[100 = 0]
[ 97  98 103 106  97 107 104 107 104 103 106  89  97  31 108  99  95  99
 101 101 109 102 104  94] | (43)
[100  99 105  99  97  98  98 103  97  99  98  93  95 124  99 103  99 100
 100  89 106  90 104 105] | (49)
[ 97 100 101 102 101 102 111 102  99 102  99 107 100  74 109 101  98  99
  99 101 110  95 104  98] | (43)
[ 92  95 103  98 103 102  97  95  95  99  98  95 100  85 103  96 105  97
 101 115 101  96  94 115] | (49)
[ 98  98 101 105  99  97  96  99  99 100  91 101  92 130 106 100 106  98
  99 118 109  95 103  99] | (43)
[102  98  97 101 101 107  94 100  94 100 118 103 109  36  99  97  94  93
  98  99  92 105 110 107] | (49)
[ 93  96  96  98  92 104  96 103 102 102 102 101 103  58  97  98 107 101
  94 106 111  82  98 104] | (49)
[ 92  97 100 110  99 103 101 104  89 101 101  94  89  73 110 100 101 102
  97 110 103 101  94 107] | (43)
[101  95 106 103 104  98 104 100 108 102  87 101  97 119  96  98  97  92
 101 107 111  98  92 109] | (43)
[103  96  96 101 100 103  96 101 106  99  86 107 106  75  95  94  92 103
 104 102 110  99  99 102] | (49)
[ 98  93 101 107  99  97 101  95 100 100  90 103 103 128 106  98 105  98
  99 113 100  98 107 103] | (49)
[ 96  98  93 105  94 102  99 103 103 101  97  99 107  84 109 101 105 100
 102  99 106 101 103 115] | (49)
[ 96  98  94  97  90 100  97  89 105 100  97 103  94 100 100 100 101 100
  97 104  95 103 103 103] | (49)
[103  99  98 100  97 101 100 101 101 103 111  94  94  95  95 102  99 103
  97 105 100 102  93  94] | (43)
[ 98  99  95  95  93 101 101  91 104 100 100 103  92  95 100 101 103  99
  98 101  93 105 102 102] | (49)
[ 98 105  96  93  93  99 105  93 103 103 103 103  89 110  96 100 102 100
 100  95  89 104 103 100] | (49)
[ 99  97  99  96  96  94  97 101  95  99  88 108 101 171 106 101  94  96
  98 100  98  95  99 103] | (49)
[101 102 100  97 104 100  97  97 104  98  96 103  97 103 105 100  97  98
 100  97 101 105  97  99] | (49)
[102  94  95 103  97 103  97 101 103 102 109  99  96  76  96  99 100 104
  95 114 105 100  94  96] | (43)
[ 95  93  97 103 100 103 103 100 104  98  93 106 101  75 111 100  98  98
  99 106 118  93 103 102] | (43)
[104 108 101  90  98  96  97 102  90 106 103  99 101 142 106 101 100 101
 104 102  93 103 104 111] | (49)
[ 96  98  93  97  90 102  97  90 108 102  95 102  94  85 101 100 104  99
  97 105  97 103 103 105] | (49)
[ 99 101  98  98 102 101  93  96 104 100  91 103 100 102 102  99  99  97
 100  99 104 106  97 100] | (49)
[ 98  98  98  96  97  92  97 102  96  98  87 109 100 173 106 103  94  96
  99  98 101  93 102 104] | (49)
[ 91  94  98 109  98 102 102 103  92  98  96  96  91  77 112 100 102 104
  97 109 103 100  93 111] | (43)
[ 92 103  94  92 102 100  98  96 106 101  99  98 107 103  99 101 108 100
 100 103  89 101  99  97] | (43)
[107 101  97 101  94  99  94 102  95 105  98 103  95 109 102  99  97 101
 104 102  98  97 103  99] | (43)
[ 99 103  96  94  93 100 103  92 105 102 103 102  91  92  99 101 102 100
  98  97  91 103 105 100] | (49)
[ 97 107  95  94  93 101 105  92 101 104 103 103  89  92  95 101 103 101
  99  96  88 106 105  99] | (49)
[ 98  94 103 100  95  96  93 103  98  96  93  94 100 143 100 100  99 100
 101  96 111  88 103 106] | (49)
[104 101  98  97  97  96  94  98  99 103  94 100 102 142 108  99 100 101
 103 108 102  99 102 115] | (49)
[104 102  98  98  99 102 102 101  98 103 113  95  95  85  93 101  99 104
  97 103 100 104  93  91] | (43)
[ 93  97  94  95 100 102  94  94 110  99  95  98 110  82 102  99 107  99
  99 111  95  96 100 100] | (43)
[ 95  98  93 103  95 101 101 102 103  99  95  99 110  91 107 102 104 101
 103  97 103 100 103 115] | (49)
[ 92  88  95  97  90 107  90 101 105  99  94 104 109  32 104  95 106 100
  93 116 118  81  95 111] | (49)
[100 100 102 103 101  96 107  97  97 101  96 101 102 149 106  99 105 100
 100 105  92 103 106  99] | (49)
[103  97  99  99 103 102  98 101 106  97  83 103 107  79  96  94  90 102
 104  99 108  98 101 102] | (49)
[ 92  98  96  94  99 102  93  94 108 100  94 101 108  88 101  99 109  99
  98 112  94  99 100 102] | (43)
[ 98 100  99  97 103  99  95  97 105  99  93 101  98 118 106  99  98  97
 100  99 105 106  98 101] | (49)
[103  97  98 101 101 106  95  99  92 103 114 100 108  50 100  95  96  92
  99 101  96 106 110 104] | (49)
[ 97 100  92 103  94 103 103 103 104 100 101 102 106  68 107 102 104 102
 105  97 101 102 105 111] | (49)
[103 101  94  98  93 105  95 104  96  93 106 103  97  49 102  94 104 100
  98  99  95 106  96 102] | (49)
[100 104  98  96 103 100  95  99 102 100  94 103  96  93 102 100  96  98
 100  97 101 112  97  98] | (49)
[ 91  99  90  98  98  96  96 100  96 101  81 102  92 141  96  95  92 102
  97  92  94 100 101  90] | (43)
[ 98  99  97  97 106  95  95  97  96 101  94 110  93 147 108 100 106  95
 100 108 102  93 107  97] | (43)
[ 95  97  93 109  94 100 101 102 106  99  96 100 108 103 108 100 105 101
 102 101 102 100 102 112] | (49)
[ 98  95  97  97  89  99 104  99  96  96  92  92  94 110  99  98  98 104
 100 111 108  94 100  93] | (43)
[ 94  98 103  96 104 102  99  98  96  99  99  94 101  86 102  96 103  99
 101 110  97  97  97 113] | (49)
[ 97  98 100 104  98  96  96  99  98 103  95 103  94 138 107  98 107  99
 100 118 107  95  99 100] | (43)
[ 97 100 103 104  98 107 104 108 102 101 107  89  94  31 106  98  97  97
 102  96 107 105 103  95] | (43)
[103  98  99  98 101 105  95 100  93 100 115  98 106  47  98  96  96  93
  99 100  95 105 109 108] | (49)
[ 93  98 101 109  99 104 102 103  90 101 102  95  90  57 113 101 100 104
  97 107 101 101  94 107] | (43)
[104 100  97 102 102 102 101 101 107  99  86 104 104  81  94  96  90 102
 106  96 107 103 101  98] | (49)
[100  98  98 100 102 100  92  96 106  98  89 102 100  92 103  98  95  98
  98 102 104 105  97 103] | (49)
[100 103 105 104  95  96  90 101  95 103  95 105  94 137 100  97 102 100
  97 100 103 109 102  91] | (43)
[ 98 101  98  98 103  99  95  97 101 100  98 103  97 114 103 101  96  99
 101 100 104 107  96  99] | (49)
[ 96  92 100 111  96 107  98 105 106  99  99  94  97  30 110  97  95  96
 100 107 112 100 101 100] | (43)
[ 91 105 103  97 108 106  94 100 102  98 100  98  90  34 101 101  98  92
  99  97  93 106  98  88] | (49)
[ 98  97  96 103 102  97  97  99 100  99 104 105  95 133 100 104  99 101
  99  96  97  98  96 114] | (43)
[ 96  96 101 110  97 108 101 106 107 100 102  94  99  26 106  99  96  98
 101 104 111 101 102  98] | (43)
[103  97  99 103 100 100  96 100 107  99  85 103 103  93  93  94  92 101
 104 100 111  97 100 102] | (49)
[ 95  99  97  95  91 102  99  90 106 101  96 101  91  83  99 100 103 101
  98 102  94 103 105 105] | (49)
[100  96 106 102  96  98  93 103 100  95  90  95  99 123 102 100  99  99
 101  95 111  91 101 105] | (49)
[ 95  97  94  96  92 101 100  89 105 101  96 103  92  89 102 100 102 100
  98 102  96 100 102 106] | (49)
[ 99 102  98  95 102 100  95  96 102  99  97 102  97 102 103 100  96  97
 100  95 102 108  96 100] | (49)
[101  98  98  96 106  96 101  98  98 101  92 110  92 141 109 100 105  97
 100 107 102  94 107  94] | (43)
[ 99  94  98  97  94  95  95 101  98  96  86 109 103 160 107 100  92  95
  98 105 103  94 101 106] | (49)
[102 103 102  96  95  99  94  99  89  97 100 108 101 113 100 100 101  99
 101 102 107 101 101 102] | (49)
[100  99  96 100  99 102 101 101 103 103 110  98  96  81  94 101 100 105
  95 107 100 102  94  92] | (43)
[ 95  96  94  95  91 100  96  90 107 100  93 108  93 112 101  98 102 100
  97 105  98 102 103 104] | (49)
[ 99  97  94 106 103 104  99  96  99 104  91  96 103  59  93 105  99 100
 102 101 111 102 101  96] | (49)
[100 104  98  98 105 100  99  98 100 100  94 102  95  97 102 101  95  97
 101  96  99 106  98  99] | (49)
[102 100  99 101 101 106  97 100  91 102 118 103 108  46  96  97  97  94
  99  97  92 106 110 106] | (49)
[ 98  96 100  97  97  92  96 100  97  97  90 108 101 175 105 102  94  96
  99 102 102  92 102 102] | (49)
[ 90  85  96 112  99 104  94 101  96  98  91  95  94  74 116  98 100 100
  95 122 112  95  92 115] | (43)
[ 99  98 106 108  96  96  84 101  97 101  91 103  95 137 104  96 103  99
  97 104 107 105 101  99] | (43)
[106  95  99 107  93  97  94 101  97 104  91 105  97 130 103  97  96  98
 103 107 102  95 101 102] | (43)
[ 99  99  98  98 102 101  94  96 107  99  93 103  96  95 104  98  96  97
 101 100 104 104  98 100] | (49)
[ 91  89  97  98  89 105  92 103 105 100  95 105 107  55 101  96 108 101
  93 112 118  79  99 111] | (49)
[ 95  93  92 109  93  99 101 103 105  98  95 102 112 111 110 100 103  99
 102 104 107  97 102 117] | (49)
[102 103  96  94  98 103  98 102  95  93 108 104  97  69 101  94 104  99
  98  97  92 108  96  97] | (49)
[101  97  98  97 100 101  99 101 108 101  85 104 106  89  96  93  91 102
 105  99 109 100  99 101] | (49)
